Below is a small trained network, with its code and all its weights. Each question gives an input and a class and asks what happens when units are switched off, that is, made to give their printed mean instead of their output.

import numpy as np


def w(rows, s, z=0):
    codes = np.array(rows[::2]) - 128.0
    scale = np.full(codes.shape[1], s)
    scale[-1] = z or s
    return codes * scale


def norm(h):
    return h / np.sqrt((h * h).mean(-1, keepdims=True) + 1e-5)


def f(y):
    return y / 2 * (1 + np.tanh(0.7978845608 * (y + 0.044715 * y**3)))


def log_softmax(a):
    a = a - a.max(-1, keepdims=True)
    return a - np.log(np.exp(a).sum(-1, keepdims=True))


def net(x, mask):
    res = np.array(x, float).reshape(1, 2) / 4 @ E
    u = 0
    for l in range(3):
        y = f(norm(res) @ A[l][:, :-1].T + A[l][:, -1])
        res = res + np.where(mask[u : u + 4], y, B[l][:, -1]) @ B[l][:, :-1]
        u += 4
    return log_softmax(norm(res)[-1] @ U[:, :-1].T + U[:, -1])


A, B = {}, {}
E = w([
[254,165,56],'x0',
[191,123,200],'x1',
],0.0045)
A[0] = w([
[16,129,1,43],'0.n0',
[59,142,155,56],'0.n1',
[88,219,158,7],'0.n2',
[94,76,125,134],'0.n3',
],0.0093,0.0012)
B[0] = w([
[255,72,169,255],'0.n0',
[197,206,46,176],'0.n1',
[165,101,21,124],'0.n2',
[178,209,153,152],'0.n3',
],0.0082,0.0048)
A[1] = w([
[163,255,55,79],'1.n0',
[28,155,153,89],'1.n1',
[100,132,129,2],'1.n2',
[115,148,170,3],'1.n3',
],0.011,0.00074)
B[1] = w([
[95,154,38,254],'1.n0',
[96,108,83,149],'1.n1',
[190,142,170,102],'1.n2',
[253,105,126,139],'1.n3',
],0.0078,0.0044)
A[2] = w([
[184,2,78,194],'2.n0',
[103,132,206,191],'2.n1',
[194,50,180,252],'2.n2',
[170,191,28,53],'2.n3',
],0.0066,0.0017)
B[2] = w([
[77,136,198,229],'2.n0',
[217,241,43,128],'2.n1',
[62,110,81,253],'2.n2',
[132,253,92,220],'2.n3',
],0.0065,0.0044)
U = w([
[127,235,84,82],'0',
[255,55,235,33],'1',
[90,118,159,255],'2',
],0.0098,0.002)

Each question gives the input, the list of numbers given to net, and the class t.
The units are the neurons (one row each of A and B). Each row of codes is followed by its name. A weight is (code - 128) times the scale printed after its matrix; where a second scale follows, it is the last column's (A, B and U).
mask holds one flag per neuron, layer by layer. A switched-off neuron (its flag False) gives its mean, the last column of its row in B, instead of its output. The means were averaged over made-up inputs and are rounded, as every weight is.
A unit's drop is (log p(t) with every unit on - log p(t) with that unit switched off) / (log p(t) with every unit on - log p(t) with every unit switched off).
The circuit of an input: a set's keep is (log p(t) with only the set's units on - log p(t) with every unit switched off) / (log p(t) with every unit on - log p(t) with every unit switched off). Starting from all 12 units, units are removed one at a time, each time the one whose removal leaves the highest keep (on an exact tie, the one counted first), for as long as the keep stays at least 0.8.
units of the circuit, in order: the units of the circuit, biggest drop first
top k neurons: the k neurons with the biggest drops, biggest first
k most important neurons of layer l: the k neurons of layer l with the biggest drops, biggest first
drop when u is switched off: that unit's drop, to one decimal
input [-5,5], class 0: top 4 neurons => [0.n0, 0.n3, 0.n1, 1.n1]
input [-8,2], class 0: top 2 neurons => [0.n0, 0.n1]
input [-8,-1], class 0: top 2 neurons => [0.n1, 0.n3]
input [-7,0], class 0: most important neuron of layer 0 => [0.n1]
input [2,-2], class 2: 2 most important neurons of layer 1 => [1.n3, 1.n2]
input [-8,8], class 0: top 3 neurons => [0.n0, 2.n1, 1.n1]
input [-6,6], class 0: top 3 neurons => [0.n0, 2.n1, 2.n2]
input [2,3], class 2: units of the circuit, in order => [0.n3, 0.n1, 0.n0, 1.n0]
input [-8,5], class 0: top 4 neurons => [0.n0, 2.n1, 0.n3, 1.n1]
input [-5,-8], class 1: top 2 neurons => [0.n0, 1.n0]
input [-7,5], class 0: top 2 neurons => [0.n0, 0.n3]
input [1,0], class 2: top 3 neurons => [0.n1, 0.n3, 1.n1]
input [1,3], class 2: top 3 neurons => [0.n3, 2.n2, 0.n1]
input [-5,3], class 0: 2 most important neurons of layer 0 => [0.n1, 0.n0]
input [0,2], class 2: 2 most important neurons of layer 2 => [2.n2, 2.n3]
input [-6,3], class 0: most important neuron of layer 0 => [0.n0]
input [6,-7], class 1: 2 most important neurons of layer 1 => [1.n0, 1.n1]
input [-8,-4], class 0: 2 most important neurons of layer 0 => [0.n1, 0.n3]
input [1,-5], class 1: drop when 0.n0 is switched off => 1.2
input [-3,-8], class 1: drop when 0.n0 is switched off => 1.0
